Below is a small trained network, with its code and all its weights. Each question gives an input and a class and asks what happens when units are switched off, that is, made to give their printed mean instead of their output.

import numpy as np


def w(rows, s, z=0):
    codes = np.array(rows[::2]) - 128.0
    scale = np.full(codes.shape[1], s)
    scale[-1] = z or s
    return codes * scale


def f(y):
    return np.maximum(y, 0)


def log_softmax(a):
    a = a - a.max(-1, keepdims=True)
    return a - np.log(np.exp(a).sum(-1, keepdims=True))


def net(x, mask):
    res = np.array(x, float).reshape(1, 5) / 4 @ E
    y = f(res @ A[0][:, :-1].T + A[0][:, -1])
    res = res + np.where(mask, y, B[0][:, -1]) @ B[0][:, :-1]
    return log_softmax(res[-1] @ U[:, :-1].T + U[:, -1])


A, B = {}, {}
E = w([
[107,22,116,95,32,126,202,102,43,27,157],'x0',
[123,187,22,99,92,178,55,166,172,8,102],'x1',
[121,83,127,246,137,114,98,217,83,95,23],'x2',
[3,204,110,244,80,122,119,42,107,136,184],'x3',
[156,51,72,152,38,49,65,175,203,189,214],'x4',
],0.0078)
A[0] = w([
[127,149,151,35,116,128,164,36,156,177,207,79],'n1',
[145,88,112,173,72,74,83,181,158,146,181,80],'n2',
[218,90,139,28,150,130,141,178,162,116,85,71],'n3',
[106,61,144,253,110,108,79,208,68,114,35,68],'n4',
[109,91,225,161,139,96,197,89,99,224,158,46],'n5',
[114,29,118,105,31,123,207,115,45,32,149,78],'n6',
[141,87,197,152,169,74,181,85,98,209,158,65],'n7',
[153,195,142,165,209,129,69,160,194,190,119,68],'n8',
[143,193,121,152,185,119,93,130,189,193,83,52],'n9',
[115,219,197,126,214,233,204,94,51,80,80,58],'n10',
[57,187,112,182,98,123,124,76,106,145,176,3],'n11',
[166,71,80,157,35,62,60,161,179,211,217,44],'n12',
[215,67,149,32,189,148,130,176,128,158,109,66],'n13',
[107,173,32,130,96,184,55,120,166,37,129,40],'n14',
[145,144,146,31,103,123,145,53,166,160,199,64],'n15',
[117,169,83,55,109,174,109,97,164,103,169,99],'n16',
[36,183,114,207,96,132,127,60,118,148,165,49],'n17',
],0.0075,0.0042)
B[0] = w([
[143,67,157,169,223,207,78,105,163,105,110,227],'n1',
[56,98,141,66,134,99,101,86,99,127,92,196],'n2',
[167,156,154,217,44,75,87,120,34,121,210,213],'n3',
[150,55,160,177,250,235,62,68,186,100,116,212],'n4',
[152,199,129,128,74,97,150,254,179,39,43,219],'n5',
[187,251,11,105,205,76,236,68,219,231,171,250],'n6',
[131,183,151,109,131,107,123,244,204,59,87,209],'n7',
[149,205,46,104,149,106,217,65,181,200,171,204],'n8',
[144,165,73,106,143,110,182,94,160,178,159,189],'n9',
[19,73,138,8,78,78,90,81,86,147,87,253],'n10',
[186,173,147,200,80,107,98,113,40,114,189,197],'n11',
[42,91,140,31,109,68,95,95,73,157,58,239],'n12',
[164,153,163,195,65,94,76,103,41,108,225,213],'n13',
[155,177,142,110,75,107,119,249,170,56,86,213],'n14',
[142,66,149,169,216,188,88,105,137,120,76,212],'n15',
[143,96,166,147,203,191,108,186,178,75,90,196],'n16',
[200,117,153,198,72,80,96,103,41,107,217,222],'n17',
],0.007,0.011)
U = w([
[158,144,149,200,73,109,110,109,47,125,196,112],'0',
[147,174,70,113,151,112,191,88,167,186,152,118],'1',
[61,101,143,44,102,106,107,95,81,144,85,112],'2',
[142,161,138,130,105,122,128,247,169,80,90,121],'3',
[141,81,152,181,204,188,99,96,150,118,115,120],'4',
[115,116,128,147,102,165,155,141,130,151,135,251],'5',
],0.014)

Each question gives the input, the list of numbers given to net, and the class t.
The units are the neurons (one row each of A and B). Each row of codes is followed by its name. A weight is (code - 128) times the scale printed after its matrix; where a second scale follows, it is the last column's (A, B and U).
mask holds one flag per neuron, in row order. A switched-off neuron (its flag False) gives its mean, the last column of its row in B, instead of its output. The means were averaged over made-up inputs and are rounded, as every weight is.
A unit's drop is (log p(t) with every unit on - log p(t) with that unit switched off) / (log p(t) with every unit on - log p(t) with every unit switched off).
The circuit of an input: a set's keep is (log p(t) with only the set's units on - log p(t) with every unit switched off) / (log p(t) with every unit on - log p(t) with every unit switched off). Starting from the 12 units with the biggest drops (on a tie, the unit counted first), units are removed one at a time, each time the one whose removal leaves the highest keep (on an exact tie, the one counted first), for as long as the keep stays at least 0.8.
units of the circuit, in order: the units of the circuit, biggest drop first
unit that matters most: the unit with the biggest drop
k most important neurons: the k neurons with the biggest drops, biggest first
drop when u is switched off: that unit's drop, to one decimal
input [8,4,-5,1,-7], class 1: 2 most important neurons : (n6, n12)
input [-3,1,5,4,-5], class 2: 4 most important neurons : (n10, n1, n6, n15)
input [-8,4,5,-5,5], class 1: unit that matters most : n8
input [-7,2,6,-8,5], class 0: 3 most important neurons : (n3, n13, n6)
input [-7,0,-8,3,7], class 4: 4 most important neurons : (n1, n15, n6, n10)
input [3,0,5,3,-4], class 4: 2 most important neurons : (n4, n12)
input [-6,5,2,7,0], class 0: 3 most important neurons : (n17, n6, n11)
input [-6,5,7,-8,0], class 0: units of the circuit, in order : (n3, n13)
input [3,-5,-6,3,-3], class 4: 3 most important neurons : (n1, n15, n14)
input [4,0,5,1,-2], class 4: 2 most important neurons : (n4, n8)
input [3,5,8,-8,-2], class 0: 2 most important neurons : (n3, n13)
input [-4,-4,0,-5,3], class 0: 2 most important neurons : (n13, n6)
input [3,-4,-7,-4,1], class 4: 2 most important neurons : (n1, n15)
input [-7,6,5,0,4], class 1: unit that matters most : n8
input [6,6,-7,6,7], class 2: 3 most important neurons : (n12, n2, n4)
input [6,-1,7,1,-5], class 4: 4 most important neurons : (n4, n8, n9, n12)
input [0,5,-4,2,-4], class 3: 3 most important neurons : (n14, n12, n16)
input [1,-4,0,-3,-1], class 3: 2 most important neurons : (n17, n7)
input [-1,-1,6,0,2], class 4: drop when n4 is switched off : 0.3
input [-1,-3,-7,5,8], class 2: unit that matters most : n12
input [5,-7,-1,4,-3], class 3: drop when n7 is switched off : 0.3
input [5,-4,-7,-8,-8], class 0: drop when n12 is switched off : 0.3
input [8,2,6,7,2], class 1: drop when n13 is switched off : 0.2
